Below are the code and all the weights of a small trained network. Each question names an input and a class and asks about switching units off, where a switched-off unit gives its printed mean instead of its output.

import numpy as np


def w(rows, s, z=0):
    codes = np.array(rows[::2]) - 128.0
    scale = np.full(codes.shape[1], s)
    scale[-1] = z or s
    return codes * scale


def f(y):
    return np.maximum(y, 0)


def log_softmax(a):
    a = a - a.max(-1, keepdims=True)
    return a - np.log(np.exp(a).sum(-1, keepdims=True))


def net(x, mask):
    res = np.array(x, float).reshape(1, 5) / 4 @ E
    y = f(res @ A[0][:, :-1].T + A[0][:, -1])
    res = res + np.where(mask, y, B[0][:, -1]) @ B[0][:, :-1]
    return log_softmax(res[-1] @ U[:, :-1].T + U[:, -1])


A, B = {}, {}
E = w([
[136,213,242,204,108,114,87,98,94,74,132,151],'x0',
[197,168,125,134,111,176,187,201,173,111,212,240],'x1',
[209,63,205,72,84,55,89,84,187,172,203,100],'x2',
[173,130,116,197,232,254,88,53,236,219,142,134],'x3',
[123,121,116,117,143,114,117,107,138,83,124,165],'x4',
],0.0081)
A[0] = w([
[165,75,179,115,76,85,72,104,181,122,179,116,30],'N0',
[179,193,179,136,133,136,190,185,187,131,193,254,53],'N1',
[155,139,112,197,242,235,53,27,186,214,154,147,71],'N2',
[77,155,55,166,191,145,177,203,105,104,54,130,75],'N3',
[89,184,121,190,189,154,164,158,97,103,59,160,3],'N4',
[35,125,194,127,144,113,30,2,147,132,50,83,71],'N5',
[107,212,247,207,126,126,94,100,123,76,134,137,90],'N6',
],0.0068,0.0045)
B[0] = w([
[200,103,157,99,150,146,13,76,144,127,113,37,171],'N0',
[152,58,27,193,143,53,134,181,60,211,6,45,197],'N1',
[78,112,131,58,7,96,131,157,64,62,129,95,252],'N2',
[193,112,161,71,151,181,106,121,133,123,147,2,193],'N3',
[234,104,175,133,165,156,54,44,98,131,180,39,173],'N4',
[136,92,105,175,167,55,171,136,78,188,32,129,198],'N5',
[52,95,218,42,194,141,190,230,192,157,154,136,194],'N6',
],0.0075,0.013)
U = w([
[142,85,55,208,172,74,141,147,58,198,53,125,24],'0',
[80,144,139,74,1,109,133,161,63,35,146,132,107],'1',
[249,110,180,91,197,177,64,82,154,153,164,88,58],'2',
[63,88,136,59,187,150,179,169,191,170,152,142,225],'3',
[131,156,126,135,117,116,146,129,143,134,104,125,255],'4',
[88,180,129,133,107,161,137,94,165,141,145,193,165],'5',
[123,207,127,173,145,150,141,93,179,119,188,255,81],'6',
[66,229,107,196,168,144,126,49,214,144,221,195,65],'7',
],0.0079,0.0098)

Each question gives the input, the list of numbers given to net, and the class t.
The units are the neurons (one row each of A and B). Each row of codes is followed by its name. A weight is (code - 128) times the scale printed after its matrix; where a second scale follows, it is the last column's (A, B and U).
mask holds one flag per neuron, in row order. A switched-off neuron (its flag False) gives its mean, the last column of its row in B, instead of its output. The means were averaged over made-up inputs and are rounded, as every weight is.
A unit's drop is (log p(t) with every unit on - log p(t) with that unit switched off) / (log p(t) with every unit on - log p(t) with every unit switched off).
The circuit of an input: a set's keep is (log p(t) with only the set's units on - log p(t) with every unit switched off) / (log p(t) with every unit on - log p(t) with every unit switched off). Starting from all 7 units, units are removed one at a time, each time the one whose removal leaves the highest keep (on an exact tie, the one counted first), for as long as the keep stays at least 0.8.
units of the circuit, in order: the units of the circuit, biggest drop first
most important unit: the unit with the biggest drop
k most important neurons: the k neurons with the biggest drops, biggest first
drop when u is switched off: that unit's drop, to one decimal
input [2,-6,-7,6,-6], class 2: units of the circuit, in order : (N4)
input [-8,-6,-3,-7,4], class 3: units of the circuit, in order : (N2 N1)
input [1,-3,-8,8,1], class 1: 2 most important neurons : (N2 N0)
input [-1,-8,-5,-7,0], class 0: 3 most important neurons : (N2 N5 N6)
input [8,-7,1,-5,-5], class 3: units of the circuit, in order : (N6 N2)
input [-3,1,-7,-3,6], class 2: units of the circuit, in order : (N3 N4)
input [-4,-5,5,1,4], class 0: 4 most important neurons : (N5 N3 N6 N4)
input [6,-8,-2,-8,6], class 0: 2 most important neurons : (N5 N2)
input [-5,0,4,-6,7], class 4: 2 most important neurons : (N2 N6)
input [6,-8,-5,-3,7], class 0: 2 most important neurons : (N5 N2)
input [4,1,-8,-5,3], class 2: units of the circuit, in order : (N4 N3)
input [8,-5,2,-6,5], class 3: 2 most important neurons : (N6 N2)
input [-5,6,-4,-5,3], class 0: 3 most important neurons : (N2 N1 N6)
input [8,6,-8,6,7], class 2: most important unit : N4
input [-7,-5,-7,-5,-1], class 2: units of the circuit, in order : (N3 N2 N4)
input [-5,-3,-8,6,4], class 2: 2 most important neurons : (N3 N4)
input [-3,-2,-5,2,1], class 2: units of the circuit, in order : (N3 N4)
input [7,-4,-3,-4,-7], class 3: 3 most important neurons : (N6 N2 N1)
input [-2,-5,-6,-4,8], class 4: 3 most important neurons : (N2 N1 N0)
input [4,3,-2,6,1], class 1: most important neuron : (N2)
input [4,-2,-4,5,5], class 1: 2 most important neurons : (N2 N1)
input [7,-6,-4,2,3], class 3: 2 most important neurons : (N6 N1)
input [6,3,-4,-2,4], class 3: 2 most important neurons : (N6 N2)
input [0,-6,3,0,4], class 0: drop when N3 is switched off : 0.1
input [2,4,4,6,-4], class 1: drop when N2 is switched off : 0.8
input [8,-3,3,-6,-3], class 3: drop when N6 is switched off : 0.5
input [-1,-3,-8,4,-2], class 2: drop when N4 is switched off : 0.4
input [4,4,6,-4,-7], class 4: units of the circuit, in order : (N2)
